Here is a tiny trained network, its code and every weight. The questions are about switching its units off for an input and a class, where a switched-off unit gives its printed mean instead of its output.

import numpy as np


def w(rows, s, z=0):
    codes = np.array(rows[::2]) - 128.0
    scale = np.full(codes.shape[1], s)
    scale[-1] = z or s
    return codes * scale


def f(y):
    return y / 2 * (1 + np.tanh(0.7978845608 * (y + 0.044715 * y**3)))


def log_softmax(a):
    a = a - a.max(-1, keepdims=True)
    return a - np.log(np.exp(a).sum(-1, keepdims=True))


def net(x, mask):
    res = np.array(x, float).reshape(1, 5) / 4 @ E
    y = f(res @ A[0][:, :-1].T + A[0][:, -1])
    res = res + np.where(mask, y, B[0][:, -1]) @ B[0][:, :-1]
    return log_softmax(res[-1] @ U[:, :-1].T + U[:, -1])


A, B = {}, {}
E = w([
[135,123,122,136,126,136,120,128,126,121,127,126],'x0',
[128,34,240,136,53,169,56,161,192,141,85,247],'x1',
[34,77,90,197,88,43,135,154,191,120,94,59],'x2',
[136,222,191,127,107,138,137,255,188,63,221,90],'x3',
[198,25,121,74,42,123,239,90,151,85,167,108],'x4',
],0.0091)
A[0] = w([
[94,152,110,166,124,71,153,102,186,116,94,61,110],'n0',
[106,179,140,178,146,125,57,166,116,200,169,141,73],'n1',
[77,91,73,178,53,66,127,137,182,137,122,88,78],'n2',
[55,214,127,183,236,129,4,154,94,159,109,126,4],'n3',
[164,85,90,134,122,113,96,71,98,161,117,146,105],'n4',
[128,53,195,141,63,175,95,156,196,150,116,202,135],'n5',
[97,82,110,120,130,129,113,80,106,170,80,111,98],'n6',
[140,87,105,123,167,105,163,71,51,201,25,124,89],'n7',
[71,81,93,173,105,35,105,194,132,90,105,98,103],'n8',
[114,174,72,133,160,106,176,86,99,97,181,57,108],'n9',
[141,190,37,135,193,134,190,103,53,123,147,39,139],'n10',
[117,94,207,186,150,151,85,138,150,144,120,167,107],'n11',
[127,179,182,148,134,170,129,185,172,66,177,85,120],'n12',
[206,185,132,19,164,219,104,92,71,135,167,187,81],'n13',
[103,68,104,121,127,152,120,89,124,188,75,195,152],'n14',
[78,87,135,215,89,2,121,136,175,122,84,111,100],'n15',
[210,126,141,80,190,186,146,132,105,146,138,174,80],'n16',
[176,169,142,83,134,130,131,133,44,124,133,159,86],'n17',
[145,172,156,102,105,118,127,233,204,47,200,129,105],'n18',
[200,44,138,57,60,127,239,116,153,51,180,73,4],'n19',
],0.0084,0.0031)
B[0] = w([
[181,157,135,103,129,169,150,207,119,142,148,137,185],'n0',
[172,92,68,103,113,41,93,54,112,110,97,108,184],'n1',
[131,143,72,104,78,167,146,184,80,176,143,176,198],'n2',
[193,30,17,65,67,38,114,65,136,128,88,135,242],'n3',
[71,133,148,192,142,111,136,116,106,134,101,86,182],'n4',
[78,188,157,42,194,178,84,123,238,70,192,186,254],'n5',
[71,117,157,194,143,110,162,121,117,152,105,86,183],'n6',
[79,137,139,194,195,199,135,78,97,136,76,49,226],'n7',
[179,154,73,133,89,172,138,206,71,153,143,145,199],'n8',
[95,175,175,101,142,152,65,132,213,88,153,164,214],'n9',
[65,156,163,95,201,190,63,126,241,52,173,192,249],'n10',
[154,187,102,69,151,170,119,101,168,76,133,205,192],'n11',
[56,119,176,222,183,135,178,68,93,173,64,57,216],'n12',
[175,164,90,128,55,162,208,219,61,179,167,162,233],'n13',
[106,78,212,174,185,165,150,95,138,131,105,93,209],'n14',
[159,153,86,126,116,157,153,204,91,155,180,148,212],'n15',
[144,169,97,120,98,114,139,217,61,145,143,132,193],'n16',
[154,137,104,130,111,158,117,189,118,150,176,107,172],'n17',
[45,116,230,231,222,129,175,76,70,149,40,45,247],'n18',
[201,21,62,79,82,2,101,52,118,104,72,148,253],'n19',
],0.0072,0.013)
U = w([
[100,167,146,91,158,172,95,128,225,75,169,148,169],'0',
[88,130,164,224,163,141,155,88,76,167,90,52,186],'1',
[154,156,85,123,88,156,157,252,54,187,166,129,149],'2',
[171,82,65,79,99,17,116,49,118,122,105,114,9],'3',
],0.012,0.0014)

Each question gives the input, the list of numbers given to net, and the class t.
The units are the neurons (one row each of A and B). Each row of codes is followed by its name. A weight is (code - 128) times the scale printed after its matrix; where a second scale follows, it is the last column's (A, B and U).
mask holds one flag per neuron, in row order. A switched-off neuron (its flag False) gives its mean, the last column of its row in B, instead of its output. The means were averaged over made-up inputs and are rounded, as every weight is.
A unit's drop is (log p(t) with every unit on - log p(t) with that unit switched off) / (log p(t) with every unit on - log p(t) with every unit switched off).
The circuit of an input: a set's keep is (log p(t) with only the set's units on - log p(t) with every unit switched off) / (log p(t) with every unit on - log p(t) with every unit switched off). Starting from the 12 units with the biggest drops (on a tie, the unit counted first), units are removed one at a time, each time the one whose removal leaves the highest keep (on an exact tie, the one counted first), for as long as the keep stays at least 0.8.
circuit, biggest first: the units of the circuit, biggest drop first
most important unit: the unit with the biggest drop
k most important neurons: the k neurons with the biggest drops, biggest first
drop of u: that unit's drop, to one decimal
input [2,-6,-4,4,-8], class 3: 2 most important neurons -> [n3, n1]
input [-4,-2,-3,-8,7], class 1: circuit, biggest first -> [n7]
input [-1,-4,-7,-6,1], class 2: 4 most important neurons -> [n13, n18, n16, n12]
input [0,-7,8,-7,-5], class 2: 2 most important neurons -> [n8, n15]
input [3,-4,1,5,0], class 1: 3 most important neurons -> [n5, n18, n12]
input [8,2,-1,2,3], class 3: 4 most important neurons -> [n10, n9, n19, n7]
input [-4,7,8,6,8], class 2: 3 most important neurons -> [n15, n2, n8]
input [-5,6,-6,4,-8], class 3: 3 most important neurons -> [n3, n1, n10]
input [6,5,5,-3,-2], class 0: 4 most important neurons -> [n5, n13, n11, n16]
input [-6,4,3,5,1], class 1: 2 most important neurons -> [n18, n10]
input [8,1,-6,0,6], class 2: 2 most important neurons -> [n13, n3]
input [-5,-2,-2,6,-7], class 3: 3 most important neurons -> [n3, n1, n7]
input [-1,7,5,8,0], class 1: 3 most important neurons -> [n18, n12, n10]
input [-3,8,4,-7,-2], class 0: circuit, biggest first -> [n5]
input [-7,6,6,-2,-7], class 3: 3 most important neurons -> [n3, n1, n10]
input [6,-5,3,4,2], class 0: 2 most important neurons -> [n10, n9]
input [4,-3,1,6,7], class 3: 3 most important neurons -> [n19, n7, n14]
input [1,1,0,-7,3], class 1: drop of n9 -> 0.0
input [7,-5,7,-7,5], class 1: drop of n13 -> 1.2
input [7,-1,-8,5,5], class 2: most important unit -> n13
input [5,-7,-7,1,3], class 0: drop of n5 -> -0.1
input [1,-2,-8,4,-7], class 2: drop of n19 -> 0.4
